Here is a tiny trained network, its code and every weight. The questions are about switching its units off for an input and a class, where a switched-off unit gives its printed mean instead of its output.

import numpy as np


def w(rows, s, z=0):
    codes = np.array(rows[::2]) - 128.0
    scale = np.full(codes.shape[1], s)
    scale[-1] = z or s
    return codes * scale


def norm(h):
    return h / np.sqrt((h * h).mean(-1, keepdims=True) + 1e-5)


def f(y):
    return np.maximum(y, 0)


def log_softmax(a):
    a = a - a.max(-1, keepdims=True)
    return a - np.log(np.exp(a).sum(-1, keepdims=True))


def net(x, mask):
    res = np.array(x, float).reshape(1, 5) / 4 @ E
    u = 0
    for l in range(4):
        y = f(norm(res) @ A[l][:, :-1].T + A[l][:, -1])
        res = res + np.where(mask[u : u + 7], y, B[l][:, -1]) @ B[l][:, :-1]
        u += 7
    return log_softmax(norm(res)[-1] @ U[:, :-1].T + U[:, -1])


A, B = {}, {}
E = w([
[134,158,2,144,110,146,210,67,19,114],'x0',
[129,193,141,105,129,166,138,182,108,133],'x1',
[149,174,187,93,141,67,193,52,160,78],'x2',
[107,154,109,111,63,142,73,91,147,84],'x3',
[201,139,178,157,26,49,91,124,48,186],'x4',
],0.0009)
A[0] = w([
[117,3,79,174,137,76,102,43,166,174,96],'L0N1',
[86,103,102,168,133,153,98,161,105,144,7],'L0N2',
[157,144,87,105,122,108,172,120,105,127,233],'L0N3',
[136,106,88,149,166,129,127,105,183,103,50],'L0N4',
[135,109,161,79,111,115,137,118,176,128,114],'L0N5',
[139,201,134,97,124,187,140,202,106,163,108],'L0N6',
[159,127,120,153,83,94,145,111,128,146,175],'L0N7',
],0.0028,0.0014)
B[0] = w([
[134,229,207,142,80,197,193,253,66,46,224],'L0N1',
[168,101,74,152,104,99,152,155,209,120,167],'L0N2',
[99,129,157,161,162,140,49,146,161,113,251],'L0N3',
[93,141,156,56,114,182,147,145,102,146,165],'L0N4',
[138,162,87,147,172,143,86,151,95,113,184],'L0N5',
[112,134,189,150,83,168,187,181,98,32,212],'L0N6',
[82,106,122,23,165,162,127,148,114,137,225],'L0N7',
],0.0025,0.0018)
A[1] = w([
[120,108,120,114,128,135,146,115,125,158,30],'L1N1',
[162,108,111,155,73,153,91,176,100,227,124],'L1N2',
[178,104,200,161,71,77,123,137,199,191,121],'L1N3',
[113,90,128,149,200,155,219,139,155,163,51],'L1N4',
[101,146,3,151,97,131,233,68,42,119,1],'L1N5',
[222,124,162,102,208,92,211,225,148,179,186],'L1N6',
[97,136,114,114,189,181,110,168,163,89,198],'L1N7',
],0.0018,0.00067)
B[1] = w([
[122,140,98,133,105,155,139,126,126,162,128],'L1N1',
[154,112,55,123,143,116,237,55,190,103,207],'L1N2',
[118,155,77,83,193,251,134,81,95,130,180],'L1N3',
[75,119,117,88,68,165,149,81,86,132,171],'L1N4',
[227,208,214,168,244,219,6,130,139,128,197],'L1N5',
[44,111,97,229,114,115,110,77,93,136,241],'L1N6',
[116,84,103,81,76,124,116,92,96,146,253],'L1N7',
],0.0021,0.0017)
A[2] = w([
[162,168,151,86,154,36,222,47,198,121,2],'L2N1',
[97,90,189,123,166,120,77,216,254,169,137],'L2N2',
[131,166,166,101,146,36,160,69,71,131,143],'L2N3',
[112,158,49,192,162,153,153,108,69,117,195],'L2N4',
[200,97,147,135,43,19,105,114,25,200,75],'L2N5',
[122,210,191,125,167,119,185,99,166,72,169],'L2N6',
[180,193,116,120,185,116,190,53,159,114,113],'L2N7',
],0.002,0.0009)
B[2] = w([
[206,101,63,144,71,143,118,207,162,162,156],'L2N1',
[250,189,127,133,188,107,105,45,48,105,225],'L2N2',
[151,74,102,163,103,155,129,196,173,156,193],'L2N3',
[135,97,246,128,129,28,87,103,154,186,254],'L2N4',
[98,147,150,48,179,246,208,91,212,167,188],'L2N5',
[150,64,105,168,78,185,94,248,106,136,247],'L2N6',
[213,76,117,125,111,98,84,181,161,159,175],'L2N7',
],0.0022,0.0016)
A[3] = w([
[167,165,156,180,245,112,102,102,100,148,169],'L3N1',
[12,88,196,125,131,123,61,151,147,171,247],'L3N2',
[191,196,182,124,60,166,131,128,113,233,255],'L3N3',
[48,141,30,44,192,160,169,115,174,107,76],'L3N4',
[108,214,69,61,5,125,28,85,165,46,90],'L3N5',
[115,133,16,192,115,217,95,139,61,185,159],'L3N6',
[178,31,44,199,84,116,102,202,159,161,54],'L3N7',
],0.0021,0.00092)
B[3] = w([
[98,127,134,171,38,81,34,58,87,163,206],'L3N1',
[140,178,25,164,102,59,204,39,91,193,206],'L3N2',
[52,72,84,97,215,184,150,96,202,39,254],'L3N3',
[148,78,212,76,126,164,184,59,176,175,161],'L3N4',
[95,63,121,251,130,15,224,103,57,242,204],'L3N5',
[207,128,196,72,124,42,99,141,219,97,218],'L3N6',
[175,140,27,134,97,63,137,189,225,115,183],'L3N7',
],0.002,0.0025)
U = w([
[165,147,165,152,174,132,2,69,103,127,154],'0',
[81,91,125,34,162,205,205,67,184,149,155],'1',
[197,98,61,134,105,94,120,222,223,119,146],'2',
[90,146,178,163,98,173,173,203,75,60,127],'3',
[90,109,105,184,105,66,164,94,101,164,222],'4',
[101,205,68,103,112,65,157,131,108,173,1],'5',
[121,200,74,40,140,81,124,151,122,141,20],'6',
],0.0067,0.0034)

Each question gives the input, the list of numbers given to net, and the class t.
The units are the neurons (one row each of A and B). Each row of codes is followed by its name. A weight is (code - 128) times the scale printed after its matrix; where a second scale follows, it is the last column's (A, B and U).
mask holds one flag per neuron, layer by layer. A switched-off neuron (its flag False) gives its mean, the last column of its row in B, instead of its output. The means were averaged over made-up inputs and are rounded, as every weight is.
A unit's drop is (log p(t) with every unit on - log p(t) with that unit switched off) / (log p(t) with every unit on - log p(t) with every unit switched off).
The circuit of an input: a set's keep is (log p(t) with only the set's units on - log p(t) with every unit switched off) / (log p(t) with every unit on - log p(t) with every unit switched off). Starting from the 12 units with the biggest drops (on a tie, the unit counted first), units are removed one at a time, each time the one whose removal leaves the highest keep (on an exact tie, the one counted first), for as long as the keep stays at least 0.8.
circuit, biggest first: the units of the circuit, biggest drop first
k most important neurons: the k neurons with the biggest drops, biggest first
k most important neurons of layer l: the k neurons of layer l with the biggest drops, biggest first
input [6,-1,-8,6,-2], class 2: circuit, biggest first => L3N6
input [-8,2,3,1,-8], class 0: 3 most important neurons of layer 0 => L0N7, L0N5, L0N6
input [2,0,-4,-1,4], class 1: circuit, biggest first => L2N5, L3N3
input [5,-4,1,7,-5], class 4: 2 most important neurons of layer 2 => L2N2, L2N4
input [-2,5,-6,7,-2], class 4: circuit, biggest first => L3N5, L2N6, L1N5
input [2,-1,-8,1,-6], class 2: 2 most important neurons of layer 2 => L2N5, L2N4
input [-2,6,-3,-7,-4], class 4: 2 most important neurons => L1N6, L0N1
input [-6,7,-2,2,8], class 1: 2 most important neurons of layer 0 => L0N1, L0N3
input [-8,2,6,-4,-7], class 0: 2 most important neurons of layer 0 => L0N7, L0N5
input [4,-1,-3,1,5], class 1: circuit, biggest first => L3N3, L2N5
input [-6,-6,2,8,1], class 4: 3 most important neurons => L3N5, L1N5, L0N3
input [-1,7,4,-1,-3], class 3: circuit, biggest first => L0N6, L2N6
input [6,4,-1,3,-6], class 0: circuit, biggest first => L1N5, L0N1, L2N4, L3N3
input [-4,-7,-6,7,2], class 3: circuit, biggest first => L0N1
input [2,4,-1,-2,6], class 1: 2 most important neurons => L0N1, L2N5
input [8,6,-5,8,4], class 0: 3 most important neurons => L1N5, L0N1, L3N6
input [6,5,-5,2,-3], class 0: 4 most important neurons => L1N5, L0N1, L2N6, L2N4
input [8,5,0,-2,3], class 0: 2 most important neurons => L1N5, L0N1
input [4,-6,8,5,6], class 2: 3 most important neurons of layer 2 => L2N3, L2N1, L2N6
input [-3,-6,2,-5,7], class 1: circuit, biggest first => L2N5
input [-3,6,0,-4,2], class 3: 2 most important neurons => L0N6, L3N5
input [8,2,7,-4,4], class 0: 2 most important neurons => L1N5, L1N2
input [-7,-7,-2,8,5], class 4: 2 most important neurons => L3N5, L1N5
input [-6,-8,4,4,3], class 3: 2 most important neurons of layer 3 => L3N6, L3N1
input [-3,-8,-5,7,-4], class 3: 2 most important neurons of layer 0 => L0N1, L0N4
input [2,5,-7,7,1], class 2: 2 most important neurons of layer 3 => L3N6, L3N7
input [-3,-6,3,8,0], class 4: circuit, biggest first => L3N5
input [-3,-2,2,-6,-3], class 4: 2 most important neurons of layer 3 => L3N2, L3N3
input [6,-6,-4,5,0], class 0: 2 most important neurons => L1N5, L0N6
input [-5,-8,-2,8,-5], class 3: 3 most important neurons => L0N1, L2N4, L1N6
